Each row has a name. Each question is about the rows just above it.

Columns, left to right: Y S B W P Q N A F J
[123  93 166 191 128 172  52 118 161 104] -> R
[130 139 116 106 137 100 136  94 129 123] -> T
[132  92 147 150 130 125 126  94 118 121] -> G
[117 176 126 103 140 132 150 197 102 128] -> E
[121 134 145  93 133 105 205 185 119 175] -> Z
[129 139 130 141 119 129 100 110 147 111] -> C
[136 101 116 106 137  51 136  94 129 123] -> L
[136 101 116 106 137 107 136  94 129 123] -> U
[151 160  68 130 116 117  81 103 135 150] -> D
[147  85 115 127 116 107 157  42 128 162] -> K
[101 170  89 137 125 107 107  79 125 158] -> M
[198 131  62 125 116 113 121  41 116 165] -> X
[101 170  89 137 125 107 107  79 125 158] is in which row?  M
Which column holds this, read top down? [133 119 137]  P
Go on from [129 139] to the end of its row.  [130 141 119 129 100 110 147 111]
Which column holds [136  81 157] top down?  N
[ 94 197 185 110  94  94] is in which column, read top down?  A

Columns, left to right: Nimo razi fik zozi
[ 86 155  66 123] : kepe
[155  93 153 129] : vago
[123 118  67 123] : Goneg
[ 74 123  87 125] : Milel
[123 117  67 155] : boru
[132  84 164 159] : kepu
[123  74 123] is in which column, read top down?  Nimo
The one value in boru and Milel:  [123]
The rest of the row after [155  93]:  [153 129]
Go on from [123 118  67] to the end of its row.  [123]
Go on from [ 86 155] to the end of its row.  [ 66 123]
Which column holds this, read top down? [123  74]  Nimo
Which value is in both boru and vago?  [155]

Columns, left to right: Rud fuve tumas rir
[ 41 140 130 110] : neziz
[119 143  46 157] : logog
[ 40 113 210  97] : Zep
[215 117 129 110] : gebu
[ 41 143  43 118] : Geke
[ 42 109 186 118] : vutu
[191 109 187 118] : foro
The one value in neziz and Geke:  [41]
Go on from [215 117 129] to the end of its row.  [110]
Shared by vutu and Geke:  [118]
After [109 187], its row goes on with  [118]
[109 109] is in which column, read top down?  fuve

Columns, left to right: nudi rakab dab bedu fak ker tufal lufa
[ 96 146 140 175  93 180 132 108] -> butib
[148  85 146 138 126 197 148 148] -> lova
[145  58 140 175  93 180 133 133] -> Laz
[ 99 193 146 139 126 159 181 151] -> notur
Go on from [175  93 180 133] to the end of its row.  [133]
The rest of the row after [146 138 126]:  [197 148 148]
[138 175 139] is in which column, read top down?  bedu
Which column holds [133 181] top down?  tufal
Whose row is [145  58 140 175  93 180 133 133]?  Laz
The rest of the row after [145  58 140 175]:  [ 93 180 133 133]
Which value is in both lova and butib?  [146]

Columns, left to right: gusol femu les zugi Duvi
[160 152  77  63 122]  tinut
[ 78 125 145  69 126]  Tonod
[111 115 143  49 104]  Bulov
[162 165 107 177 137]  tunut
[124 120 110  89  90]  Tef
[ 92 125 148 186 133]  Tumun
[143 128 129  90 121]  Vuzi
Which value is in both Vuzi and Tef?  [90]
Which column holds this, read top down? [111 162 124  92 143]  gusol

Columns, left to right: kag tok lop dul
[ 61 106 166  60] = gege
[ 61 105 166  60] = gid
[ 57  85 155  76] = vilo
[ 70 145 138  53] = zodu
[ 60 105 166  74] = vof
[ 62 116 168  71] = Semo
Go on from [ 60 105 166] to the end of its row.  [74]
Which column holds this, read top down? [60 60 76]  dul

Columns, left to right: Mot gipu pitep gamur deni dirol
[165 149 197 165 116 101] = Zefon
[166 146 198 162 123  93] = fab
[152 170 190 173  91 129] = ded
[141 178 175 172  77 150] = dobe
[136 179 168 170  74 159] = pok
[161 157 197 169 104 111] = davu
[148 174 185 172  84 140] = riri
[157 164 195 170  98 119] = litug
After [157 164 195 170  98], its row goes on with  [119]
After [165 149 197 165], its row goes on with  [116 101]

Columns, left to right: das Fimi gol rakof tuzi
[191 180  83 109 121]  vul
[135 121 144  72 120]  kan
[144 120  91  71 130]  dano
[117 144 143 100 118]  Tovab
[144 118  94  75 125]  mukov
[145 115  78 188 178]  Gavid
Whose row is [144 120  91  71 130]?  dano
After [120  91  71], its row goes on with  [130]
Which column holds this, read top down? [120 130 118 125]  tuzi
Which column holds this, read top down? [180 121 120]  Fimi
Which value is in both dano and mukov?  [144]
Shared by mukov and dano:  [144]
[121 120 144] is in which column, read top down?  Fimi

Columns, left to right: pubi ranuk nufiv gipe pove dovo regem
[ 97 131 127 129 149 133  92] : Vipe
[ 92  95 138 159  97 175 173] : Zof
[200 130 127 117 149 132  92] : Let
Which value is in both Let and Zof?  [92]
Go on from [131 127] to the end of its row.  [129 149 133  92]
Which column holds this, read top down? [ 95 130]  ranuk
Whose row is [200 130 127 117 149 132  92]?  Let
The rest of the row after [ 95 138 159  97 175]:  [173]

Columns, left to right: bena tinob mifit tufuv lanim
[ 69 202 130 161 119]  seb
[202 156 169 119 123]  lozu
[150 132 156 143 118]  deg
[148  85 146 201 119]  sarug
Which column holds this, read top down? [202 150]  bena
Which value is in both seb and sarug?  [119]
Shared by lozu and deg:  [156]
Shared by lozu and sarug:  [119]

Columns, left to right: kovel rupel potiz Vifet gaf pip
[159 149  71 187 173 141] = Pakuf
[159 149  71 186 173 141] = Baras
[159 149  71 187 172 141] = sar
The rest of the row after [187 173]:  [141]
Go on from [ 71 187 173] to the end of its row.  [141]

Columns, left to right: feket nute teb vekob dadat Zapu zevid
[171  48 153  58  83  81 182] -> ziku
[168  74 156 144 127  81 176] -> refu
[144 109  96 150 163 112  97] -> tif
[174 140 162 168 179 152  82] -> kele
[ 97 141 125 124 113 134 133] -> muti
[108 132 116 126 113 113 122] -> tugib
[177 143 167 167 183 159 139] -> Telog
[117 117  62 144 127  92  78] -> Sen
[117 118  62 175 187 161 145] -> Tul
[116 146 167 175 187 161  81] -> nud
Go on from [144 127  92] to the end of its row.  [78]
[143 117 118] is in which column, read top down?  nute
Go on from [118  62 175 187 161] to the end of its row.  [145]
Which column holds [ 74 109 140 141 132 143 117 118] top down?  nute
Go on from [117 117  62] to the end of its row.  [144 127  92  78]
Shared by ziku and refu:  [81]

Columns, left to right: Magef Raf teza Vefe kozul piz Bizut Gipoz gakap mos
[133 100 110 158  88 105 137 123  99 139] : lev
[133  99 110 158  88 105 137 114  99 139] : nomo
[132 195 104 159  86 106 137 121 100 135] : vepe
[135 213 101 161  90 103 150 109 103 135] : Gab
[125 197 104 156  86 105 148 121 101 136] : gada
The rest of the row after [137 121 100]:  [135]
[139 139 135 135] is in which column, read top down?  mos
Which value is in both nomo and gada?  [105]
The rest of the row after [213 101 161]:  [ 90 103 150 109 103 135]
Which column holds [86 90 86] top down?  kozul

Columns, left to right: kavaz lopup Gida feno mus
[164  81 179 200  87]  Somo
[164  81 179 200 143]  Zevu
[164  82 179 200  87]  nipaz
Go on from [164  82 179] to the end of its row.  [200  87]
Which row holds [164  81 179 200 143]?  Zevu
Where do [164  82 179 200  87] appear?  nipaz

Columns, left to right: Delot gupaz bevik gavoz vobu Ket Vusa roboz
[122 124 123 100 126 172 123 135] -> tonar
[162 136 124  95 122 129 102 112] -> Keso
[118 159 120 125 125 175 145 155] -> rimur
[162 136 108  95 122 146 112 124] -> lafe
[118 159 120  96 122 146 145 155] -> bele
The rest of the row after [ 95 122 146]:  [112 124]
The one value in bele and Keso:  [122]
Shared by bele and tonar:  [122]

Columns, left to right: Zop gego Nebu papul zikob Fami kig
[ 49  45  75  91  81 126  73]  Nug
[166 120 194 149 206 179  46]  gok
[129 193 134  74 205 179  48]  gazo
[170 158 106 106 198 184  55]  Fonod
[ 74 158 197  48 153 122  49]  tofa
[201 149 206 201  86  95 193]  ves
Which column holds this, read top down? [ 45 120 193 158]  gego
Whose row is [ 49  45  75  91  81 126  73]?  Nug
Which value is in both tofa and Fonod?  [158]
Go on from [129 193 134] to the end of its row.  [ 74 205 179  48]
The one value in ves and gazo:  [193]
The rest of the row after [206 179]:  [46]

Columns, left to right: gike mol Dof rufi tonav vur zapub
[ 48 126 102 143 125 114 104] : rabo
[145 109 118 137 146 127 125] : bosu
[ 55 132 137 157 170 127 143] : satom
[145 109 118 137 146 116 146] : Fugem
[ 48 141 126 143 125 114 104] : Gosif
Which column holds this, read top down? [137 157 137 143]  rufi
Which column holds this, read top down? [146 170]  tonav
Shared by satom and Fugem:  [137]

Columns, left to right: fas fov vilel Fered kido
[128 174 101  95 108]  pogib
[138 128 133 169  66]  Vog
[125 192 184 131 207]  revaf
[131 215 154  66  48]  bim
[182 121 184  95 114]  batid
[ 56 162 113 127 150]  lel
[165 101 132  95  61]  sike
[139 175 170 135 186]  denat
[153  91 132 106  94]  Zasev
Which column holds [162 101] top down?  fov
The one value in bim and Vog:  [66]
The rest of the row after [182 121 184  95]:  [114]
Which column holds this, read top down? [174 128 192 215 121 162 101]  fov
[ 95 135 106] is in which column, read top down?  Fered
After [ 91 132 106], its row goes on with  [94]
Which value is in both revaf and bim?  [131]

Columns, left to right: deri rofo sasog bafa samo dod loru kome zef
[126  98 145 116 124  93 110  93 135]  folir
[128 100 149 117 122  90 116  92 131]  gasab
[127 153 110 132 120 176 157 162 111]  ditaz
[ 93  96 152 110 114  97 111  93 132]  luf
[114 102 107 140 116 195 150 170 100]  sab
[138 165 114 136 119 179 140 164 118]  mivul
[ 99  99 165 109 118  60 107  85 151]  geviz
[112  93 125 110 131  60 107  86 144]  zoviv
[123 107 129 131 137 100 130  92 139]  kove
[114 101 140 127 123 124 138  97 134]  Lodu
The rest of the row after [114 101]:  [140 127 123 124 138  97 134]
Which value is in both sab and zoviv?  [107]
Which value is in both folir and gasab?  [116]
Go on from [ 60 107  86] to the end of its row.  [144]
The one value in folir and Lodu:  [124]

Columns, left to right: Rala voli vimun vil Boze Sagog vifup Nutum Lopun pote
[113  82 193 111  63 162 111 101  98 105] -> zik
[ 81  81 193 111  63 162 111 101  98 105] -> fol
[193 186 190 194 148  99 174 167  91  82] -> Ven
Whose row is [113  82 193 111  63 162 111 101  98 105]?  zik
Whose row is [ 81  81 193 111  63 162 111 101  98 105]?  fol
[193 186 190 194 148  99 174 167  91  82] is in which row?  Ven
The rest of the row after [ 82 193]:  [111  63 162 111 101  98 105]

Columns, left to right: viron ponu lozig Nebo
[189 198  55 128] -> Nival
[ 72 128  97 125] -> tuz
[124 128  97 125] -> taged
[189 197  55 184] -> dadug
[128 125 125] is in which column, read top down?  Nebo
Which column holds this, read top down? [ 72 124 189]  viron
Which column holds this, read top down? [198 128]  ponu
The rest of the row after [124 128]:  [ 97 125]
Shared by taged and Nival:  [128]
Go on from [189 198  55] to the end of its row.  [128]

Columns, left to right: Situb mis vubo banot Gavit fidu lovo
[139 134 133 126 134 133 134] = nase
[142 139 139 115 139 138 139] = roviz
[125 127 128 120 127 131 131] = Vezib
[112 123 125 123 123 127 126] = mut
[ 52  56  57 177  56  58  58] = Keve
[203 205 206  59 205 208 209] = sikit
[202 198 197  70 198 199 200] = Tiniz
Which column holds [115 120 123 177  59  70] top down?  banot
[139 134 133 126 134 133 134] is in which row?  nase

Columns, left to right: tik Dure Tek Magiv mim Vupuv kebeg ful zeved lanit
[113 147 141 138  65  71 104 133 133  86] : falom
[113 147 141 138  65  71 103 133 133  86] : nive
[142 104 115 143 169 129 124 122 114 149] : nasi
[147  98 110 143 170 161 134 117 112 167] : Vemim
[123 137 136 142  83  87 111 130 131 101] : vadon
[132 137 137 138 129 129 124 122 125 134] : dad
[ 65 169 170] is in which column, read top down?  mim
[104 103 124 134 111] is in which column, read top down?  kebeg
After [137 136], its row goes on with  [142  83  87 111 130 131 101]
The rest of the row after [ 71 104 133 133]:  [86]
The rest of the row after [138 129 129 124 122]:  [125 134]
The rest of the row after [143 170]:  [161 134 117 112 167]

Columns, left to right: debo pedu gav dig
[198 195  98 148] = nanif
[133 195  99 201] = nemuv
[133 138 121 146] = Lita
Shared by nanif and nemuv:  [195]
Go on from [195  98] to the end of its row.  [148]
Which column holds [98 99] top down?  gav

Columns, left to right: reb bafes Zeku lutom sugaz rimu nol
[ 84 112 101  97 105 112 134] : Samu
[135 124 140 150 159 128  94] : Teneg
[144 170 130 157 106  76  86] : kolir
[ 84 112 178  97 105 112 159] : Kosa
[ 95 115  84 144 137 184 133] : vebo
[175 101 136 124 140 121 158] : Betuf
[121  92 151 116 147 177  94] : Zet
[121 146 141  84  89 108 106] : Gur
[ 77  89 132 122 120  66 150] : somep
[171 149 105 156 120 183 101] : tadel
[135 112 102  97 104 109 166] : rut
Which value is in both Kosa and Gur?  [84]
The one value in Betuf and Samu:  [101]
The one value in Samu and Gur:  [84]
Which column holds this, read top down? [183 109]  rimu
Go on from [112 101  97] to the end of its row.  [105 112 134]

Columns, left to right: rika Rasi Tuvof dulu
[ 68 114  68  96] = mazi
[ 69 114  79 172] = fepi
[ 69 114  68 162] = mar
Go on from [ 68 114  68] to the end of its row.  [96]
The row with [ 69 114  79 172] is  fepi
The rest of the row after [ 69 114  79]:  [172]
After [ 68 114], its row goes on with  [68 96]
Which column holds this, read top down? [69 69]  rika

Columns, left to right: Bobi Gop pumi dez Pitu Lud Bodet liro nada
[150 141  47 133 117 148 119 122 105] -> lami
[104 112 201 121 129 107 127 126 179] -> kiz
[155 142 177 134  67 151  87 105 164] -> tedin
[165 149  46 137  56 161  80 101 156] -> koso
Which value is in both lami and tedin?  [105]
Which column holds [127  87] top down?  Bodet
Which column holds this, read top down? [104 155]  Bobi
Which column holds [129  67  56] top down?  Pitu
Which column holds [112 142] top down?  Gop
Which row holds [150 141  47 133 117 148 119 122 105]?  lami
Which column holds [164 156] top down?  nada

Columns, left to right: fizo bese sis fani milu
[140 134 126 118 119]  guti
[135 128 100 127 163]  Pafo
[122 123 142  95  65]  merom
[135 128  99 135 165]  Foten
[103 153  79 155 114]  mul
Which column holds this, read top down? [165 114]  milu
The rest of the row after [135 128 100]:  [127 163]
Which column holds [122 135 103] top down?  fizo
The rest of the row after [140 134 126]:  [118 119]

Columns, left to right: Nire semuf punu Getid pigub Feb Marip fudut bagof botiv
[188 180  75 159  76  89 187 178 135 129]  Diz
[ 75  66  85  96  75  89  76  81 120 124]  mavi
[126  66  85  96  75  89  76 187 137 125]  gifof
[ 68  73  91 102  67  82  67  72 121 126]  tozar
Shared by gifof and tozar:  [126]
Whose row is [ 68  73  91 102  67  82  67  72 121 126]?  tozar
After [ 91 102  67  82  67], its row goes on with  [ 72 121 126]
Whose row is [ 75  66  85  96  75  89  76  81 120 124]?  mavi

Columns, left to right: vir ref Sul tar Kilum bifi Bulof Puze Zuror fofi
[138 162 120  95 149 137 124 116 148 143] : tiba
[ 92  79 143 109 140 144 103 153 108  94] : mevan
[119 115 136 123 151 105 103 102 130 131] : sefe
[111 114 129 103 128 137 117 122 110 139] : fegip
[180 103 142 152 160  99 135 132 128 140] : Bogu
[ 86 128 127 127 110 157 121 142 161 132] : vov
[130 110 137 145 113 128 136 132 161 119] : dotos
[122 160 125 131 128 107 107  68 103 123] : supe
[127 106 136 147 118 131 132 131 120  94] : dused
[118 132 122 126 127 132 132 127 154 108] : lunib
[150 119 131  72 153 102 108 131 131 111] : vep
Which value is in both dused and vep?  [131]
The rest of the row after [132 131 120]:  [94]
Shared by sefe and mevan:  [103]
Shared by Bogu and sefe:  [103]
Which column holds [131 132 102] top down?  bifi
Go on from [132 132] to the end of its row.  [127 154 108]
Which column holds [149 140 151 128 160 110 113 128 118 127] top down?  Kilum

Columns, left to right: mupep pir Mig Sem ruzi
[136  93 159 155 138]  Niba
[135  76 197 141 131]  fuf
[127  93 205 198 146]  tiru
[139 137  64  68 107]  doser
[136  93 135 119 127]  tero
[135  76 197 193 157]  Kikal
[139 137 146 152 146]  bopup
[126  93 135 119 127]  pero
The rest of the row after [126  93]:  [135 119 127]
Which value is in both bopup and tiru?  [146]
Which column holds this, read top down? [139 136]  mupep
[141 198] is in which column, read top down?  Sem
Which value is in both Niba and tiru?  [93]
The one value in Kikal and pero:  [135]

Columns, left to right: Tibu zus tepa zozag muvap nali vorot reg pogab gofi
[142 182 120 109 124 122 136 148 143 139] : Nuf
[136 195 117 142 124 143 135 135 129 103] : Losu
[131 122 132 128 124 125 131 132 150 115] : sako
[116 127 131 117 116 103 122 132 117 127] : nal
[131 165 123 132 124 130 133 128  94 156] : taga
[131  55 147 109 124 127 135 125 142 117] : leti
[118 111 135 135 129 139 146 139 122 150] : suro
[115 125 132 123 124 107 135 146 130 118] : nusi
[131 182 120 124 124 143 136 148 143 139] : nalo
Shared by nusi and nalo:  [124]
The rest of the row after [131 182 120]:  [124 124 143 136 148 143 139]
Which column holds this, read top down? [124 124 129 124 124]  muvap
[143 125 103 130] is in which column, read top down?  nali
After [143 135], its row goes on with  [135 129 103]

Columns, left to right: fasap sel mikeb sop tonu Detu Rufe Vot
[130 126 126 128 127 121 120 130] -> nudib
[133 125 131 123 129 125 130 132] -> voser
[133 127 132 123 130 121 133 130] -> Nisez
[123 136 128 118 136 132 117 120] -> pelot
[186 101 211  47 125 204 117 159] -> Dip
[126 130 124 133 131 124 133 126] -> Lilis
Which value is in both pelot and Dip?  [117]
Which column holds [125 127 136 101 130] top down?  sel
Whose row is [123 136 128 118 136 132 117 120]?  pelot
[126 130 124 133 131 124 133 126] is in which row?  Lilis
After [128 127], its row goes on with  [121 120 130]
Go on from [133 125 131 123 129] to the end of its row.  [125 130 132]
Which column holds [120 159 126] top down?  Vot

Columns, left to right: vavug naku nepu ruge
[128 111  88 103] -> Gagi
[128 112  88 129] -> Fusob
[128 112 116 129] -> Toz
Which column holds [112 112] top down?  naku
The rest of the row after [128 112  88]:  [129]
Which column holds [ 88 116] top down?  nepu
The row with [128 112 116 129] is  Toz

Columns, left to right: medem lofed dati Pali
[169 172 131 152] = Monem
[195  58 158 129] = Rozab
[195  72 178 129] = ledal
[134 114 153 178] = ver
[136  57 158 142] = siz
After [169 172 131], its row goes on with  [152]
The rest of the row after [ 57 158]:  [142]
Which column holds [ 58  72 114] top down?  lofed

Columns, left to right: dep fug riku fatut Fop nelaf soge nizu Febe
[117 105 177 141 167  92 152 120 193] : zunuk
[117 105 177 141 167  92 193 120 193] : lokik
[189 162 193  90 149 152 173 151 151] : vuru
Which column holds this, read top down? [120 151]  nizu
Which value is in both lokik and vuru?  [193]
After [141 167  92 193], its row goes on with  [120 193]
Go on from [193  90 149 152 173] to the end of its row.  [151 151]

Columns, left to right: bunuk mobo fuz porir boz
[145 149 146 164  63] = Nen
[148 149 146 164 148] = Puna
[102 100 116 177 181] = div
[135 175 105 137 146] = Tene
[ 81 145 146 164  64] = Gug
[148 149 146 131 148] = debin
Which column holds [ 63 148 181] top down?  boz
Shared by Nen and Tene:  [146]
Go on from [145 146 164] to the end of its row.  [64]

Columns, left to right: zuviv sur duz satu
[122 133 104  85] = sez
[122 133 121  69] = Nuro
[103 146 123  70] = gove
[131  69 119 104] = befi
[116  70 104  85] = tizen
[131 122 105  85] = Sif
Go on from [ 69 119] to the end of its row.  [104]
Shared by Sif and befi:  [131]
Which value is in both tizen and befi?  [104]
The rest of the row after [103 146 123]:  [70]
Which value is in both gove and tizen?  [70]
The one value in befi and Nuro:  [69]

Columns, left to right: rinub gemek zomek sasut figi nenip duv tosu
[137 122 116 145 117  77 115 134] -> Subes
[101 151 100 161 151 127 127 104] -> lor
[102 151 100 161 151 127 127 134] -> Sese
Which column holds [104 134] top down?  tosu
The rest of the row after [101 151 100]:  [161 151 127 127 104]
Which column holds [161 161] top down?  sasut

Columns, left to right: Getuv rav zogod nided mip sopu
[ 80 169  42 187 137  90]  ruraz
[ 80 155  42 187 137 154]  zunok
[ 80 155  41 187 137  57]  Vitet
Go on from [155  41 187 137] to the end of its row.  [57]
Whose row is [ 80 155  42 187 137 154]?  zunok

Columns, left to right: Pof pumum Kodo Meni sogol
[129 125 126 128  51] -> pesiz
[128 125 129 129 128] -> gapup
[128 128 128 129 134] -> kekid
[128 128 128 129 128] -> repat
Whose row is [128 128 128 129 134]?  kekid
Go on from [125 129 129] to the end of its row.  [128]
Whose row is [128 128 128 129 128]?  repat
Whose row is [129 125 126 128  51]?  pesiz

Columns, left to right: Lir Fakiz Naf topo kare San
[121  88 130  85 171  90] = Dav
[164  63 129 119 171 116] = zonuf
[159 157 127 147 102 146] = Kena
[162  62 129 116 173 114] = tudi
[111 138 128 114 127 117] = Loduk
[124 157 127 147 102 146] = Rin
[172  95 127 156 137 149] = perev
[125 104 129 104 153 106] = tal
[101 138 129 102 132 107] = tudiv
[111  98 130  80 167  86] = Muv
[164 140 127 155 171 116] = zumar
After [127 156], its row goes on with  [137 149]
Which column holds this, read top down? [114 147 156 104 102  80 155]  topo
[147 156] is in which column, read top down?  topo

